Below are the code and all the weights of a small trained network. Each question names an input and a class and asks about switching units off, where a switched-off unit gives its printed mean instead of its output.

import numpy as np


def w(rows, s, z=0):
    codes = np.array(rows[::2]) - 128.0
    scale = np.full(codes.shape[1], s)
    scale[-1] = z or s
    return codes * scale


def f(y):
    return np.maximum(y, 0)


def log_softmax(a):
    a = a - a.max(-1, keepdims=True)
    return a - np.log(np.exp(a).sum(-1, keepdims=True))


def net(x, mask):
    res = np.array(x, float).reshape(1, 7) / 4 @ E
    y = f(res @ A[0][:, :-1].T + A[0][:, -1])
    res = res + np.where(mask, y, B[0][:, -1]) @ B[0][:, :-1]
    return log_softmax(res[-1] @ U[:, :-1].T + U[:, -1])


A, B = {}, {}
E = w([
[78,92,148,93,153,66,215,85,133,88,138,76],'x0',
[76,48,91,173,49,108,121,173,127,169,192,126],'x1',
[69,150,254,126,106,122,127,149,117,180,102,163],'x2',
[188,95,130,46,97,80,145,202,123,121,97,150],'x3',
[165,72,124,125,111,158,177,39,110,187,106,200],'x4',
[184,128,194,134,113,160,147,131,68,102,198,90],'x5',
[131,127,126,134,131,124,126,127,121,135,125,121],'x6',
],0.0079)
A[0] = w([
[64,53,114,171,53,115,128,168,122,174,193,138,90],'N1',
[165,163,110,145,109,176,80,173,127,146,111,156,79],'N2',
[101,168,114,132,141,118,100,184,133,97,159,96,37],'N3',
[105,178,130,135,150,103,84,193,133,91,151,83,24],'N4',
[75,130,77,124,156,104,104,132,189,150,68,147,103],'N5',
[79,138,72,116,151,113,110,128,178,154,76,149,102],'N6',
[157,67,119,134,121,161,164,60,98,190,114,177,60],'N7',
[167,156,112,160,114,171,55,159,127,153,123,166,45],'N8',
[178,127,173,142,122,168,109,129,77,101,180,100,122],'N9',
[223,81,93,52,101,73,140,187,126,112,91,132,222],'N10',
[167,151,94,146,125,186,70,151,120,153,135,165,87],'N11',
[169,192,163,112,175,150,136,98,128,106,72,133,15],'N12',
[71,128,193,127,136,101,151,124,130,145,125,130,114],'N13',
[70,155,216,140,99,134,117,152,119,189,101,152,70],'N14',
[171,87,116,126,122,156,155,60,105,171,111,161,90],'N15',
[156,160,149,97,152,117,149,120,140,98,94,137,106],'N16',
[173,179,151,102,188,144,126,110,146,106,87,141,42],'N17',
[162,92,128,134,120,153,157,50,99,175,117,180,95],'N18',
[58,163,127,193,159,178,116,54,131,124,155,108,130],'N19',
[201,101,2,139,154,132,129,118,142,71,157,106,76],'N20',
[83,141,92,125,136,100,111,117,183,149,73,146,170],'N21',
[76,107,166,97,140,102,177,107,140,118,130,97,135],'N22',
[168,159,122,114,176,137,122,101,128,94,102,123,8],'N23',
[104,124,204,112,98,113,115,162,99,164,90,159,107],'N24',
[84,145,86,130,139,99,97,124,184,137,63,157,111],'N25',
[64,77,138,93,154,69,187,86,136,75,141,84,206],'N26',
[153,198,165,105,187,140,139,87,128,111,83,129,24],'N27',
[125,130,62,177,175,161,118,77,131,110,162,94,111],'N28',
[82,153,116,180,172,176,112,76,133,139,164,112,117],'N29',
[186,147,170,129,125,162,136,134,52,101,209,92,131],'N30',
[114,164,196,114,150,137,120,126,121,146,87,140,58],'N31',
[135,156,159,144,100,163,64,155,117,166,106,163,88],'N32',
[107,170,136,141,145,117,93,176,138,89,144,89,41],'N33',
],0.0077,0.0014)
B[0] = w([
[168,63,36,225,93,55,46,155,225,196,216,104,247],'N1',
[169,144,81,190,128,90,206,109,72,66,62,173,204],'N2',
[80,197,164,98,69,50,103,108,170,85,113,163,197],'N3',
[60,203,167,82,83,54,108,99,163,94,98,170,217],'N4',
[164,144,198,83,60,169,161,82,62,200,184,77,210],'N5',
[169,141,176,72,75,175,165,79,58,196,180,68,204],'N6',
[57,200,150,78,97,53,87,103,182,83,102,147,240],'N7',
[171,147,73,187,112,88,201,98,73,72,65,155,213],'N8',
[156,148,182,104,68,166,154,96,72,182,168,99,212],'N9',
[41,57,172,98,226,217,101,253,83,152,109,218,246],'N10',
[175,142,87,173,125,113,199,83,97,70,78,137,211],'N11',
[146,79,59,185,91,65,73,159,180,208,210,147,219],'N12',
[165,91,110,163,197,183,124,68,143,53,66,73,200],'N13',
[149,68,139,120,212,237,67,84,190,54,88,41,231],'N14',
[36,210,170,53,101,52,83,102,170,79,85,150,224],'N15',
[142,99,79,170,108,84,123,169,131,162,161,164,188],'N16',
[149,96,64,171,97,88,105,164,161,186,184,138,213],'N17',
[71,196,180,74,97,49,81,120,177,85,98,160,236],'N18',
[65,89,143,106,184,151,163,245,79,174,111,243,242],'N19',
[150,112,166,99,192,218,59,47,199,42,110,3,255],'N20',
[159,128,180,92,92,162,158,99,83,170,167,91,205],'N21',
[171,128,79,186,151,122,180,114,90,85,81,146,201],'N22',
[144,78,70,169,110,95,61,141,189,163,191,104,188],'N23',
[116,101,145,121,185,179,104,128,155,98,122,93,214],'N24',
[155,133,183,90,73,156,166,95,73,188,179,94,207],'N25',
[199,137,59,213,114,96,223,93,64,74,62,176,245],'N26',
[160,74,52,184,86,69,95,155,169,186,192,151,223],'N27',
[95,94,142,108,201,200,111,168,130,111,111,131,224],'N28',
[76,92,144,117,188,158,146,246,92,162,114,220,221],'N29',
[151,149,194,68,72,148,159,82,69,205,193,98,233],'N30',
[161,78,104,141,172,173,62,102,187,113,155,46,197],'N31',
[173,130,93,194,145,136,178,91,89,59,68,127,210],'N32',
[55,214,165,66,102,52,109,114,162,99,99,160,202],'N33',
],0.0053,0.0062)
U = w([
[151,77,52,190,86,60,62,150,208,198,211,128,66],'0',
[44,236,174,61,87,38,89,110,177,85,95,158,35],'1',
[147,95,136,119,196,228,78,86,174,69,107,56,255],'2',
[184,146,74,192,119,97,239,101,44,77,65,159,90],'3',
[160,154,201,63,51,173,171,98,35,223,199,91,101],'4',
[67,81,153,103,195,175,129,254,80,166,117,216,226],'5',
],0.0079,0.00089)

Each question gives the input, the list of numbers given to net, and the class t.
The units are the neurons (one row each of A and B). Each row of codes is followed by its name. A weight is (code - 128) times the scale printed after its matrix; where a second scale follows, it is the last column's (A, B and U).
mask holds one flag per neuron, in row order. A switched-off neuron (its flag False) gives its mean, the last column of its row in B, instead of its output. The means were averaged over made-up inputs and are rounded, as every weight is.
A unit's drop is (log p(t) with every unit on - log p(t) with that unit switched off) / (log p(t) with every unit on - log p(t) with every unit switched off).
The circuit of an input: a set's keep is (log p(t) with only the set's units on - log p(t) with every unit switched off) / (log p(t) with every unit on - log p(t) with every unit switched off). Starting from the 12 units with the biggest drops (on a tie, the unit counted first), units are removed one at a time, each time the one whose removal leaves the highest keep (on an exact tie, the one counted first), for as long as the keep stays at least 0.8.
units of the circuit, in order: the units of the circuit, biggest drop first
unit that matters most: the unit with the biggest drop
k most important neurons: the k neurons with the biggest drops, biggest first
input [-2,-3,5,1,-1,-3,-3], class 2: unit that matters most => N14
input [5,2,7,1,-5,-4,3], class 2: units of the circuit, in order => (N14; N13)
input [6,-6,0,-1,3,-6,-3], class 0: units of the circuit, in order => (N27; N12)
input [-2,-8,4,-8,0,-8,8], class 0: units of the circuit, in order => (N27; N12)
input [7,0,3,8,8,0,6], class 1: 3 most important neurons => (N7; N15; N18)
input [-6,3,-7,-3,3,4,3], class 2: 2 most important neurons => (N20; N26)
input [5,-3,1,1,2,1,7], class 3: 2 most important neurons => (N26; N1)
input [-6,-6,1,6,0,-1,-8], class 0: units of the circuit, in order => (N12; N17)
input [-1,-6,7,-5,-2,-5,-6], class 2: 2 most important neurons => (N14; N31)
input [7,7,-5,0,-5,-8,3], class 4: 2 most important neurons => (N5; N6)
input [-5,6,3,-8,-6,-8,3], class 4: units of the circuit, in order => (N5; N6)
input [-6,-8,7,4,2,7,1], class 0: units of the circuit, in order => (N12; N27)
input [-3,0,-7,-8,8,3,6], class 1: units of the circuit, in order => (N15; N18)
input [0,4,-1,1,5,-5,7], class 1: units of the circuit, in order => (N7; N15)
input [-3,7,8,7,-7,8,0], class 2: 2 most important neurons => (N14; N24)
input [-6,-3,2,3,-3,5,-5], class 3: units of the circuit, in order => (N2; N8)
input [-8,1,-7,7,-7,7,6], class 3: most important neuron => (N2)
input [-1,-8,-4,1,1,8,7], class 0: units of the circuit, in order => (N12; N27)
input [8,-2,7,-8,2,-7,2], class 3: 2 most important neurons => (N26; N22)
input [1,-2,-6,3,0,-2,5], class 2: units of the circuit, in order => (N20)
input [-2,3,8,-4,-7,7,6], class 2: 2 most important neurons => (N14; N13)
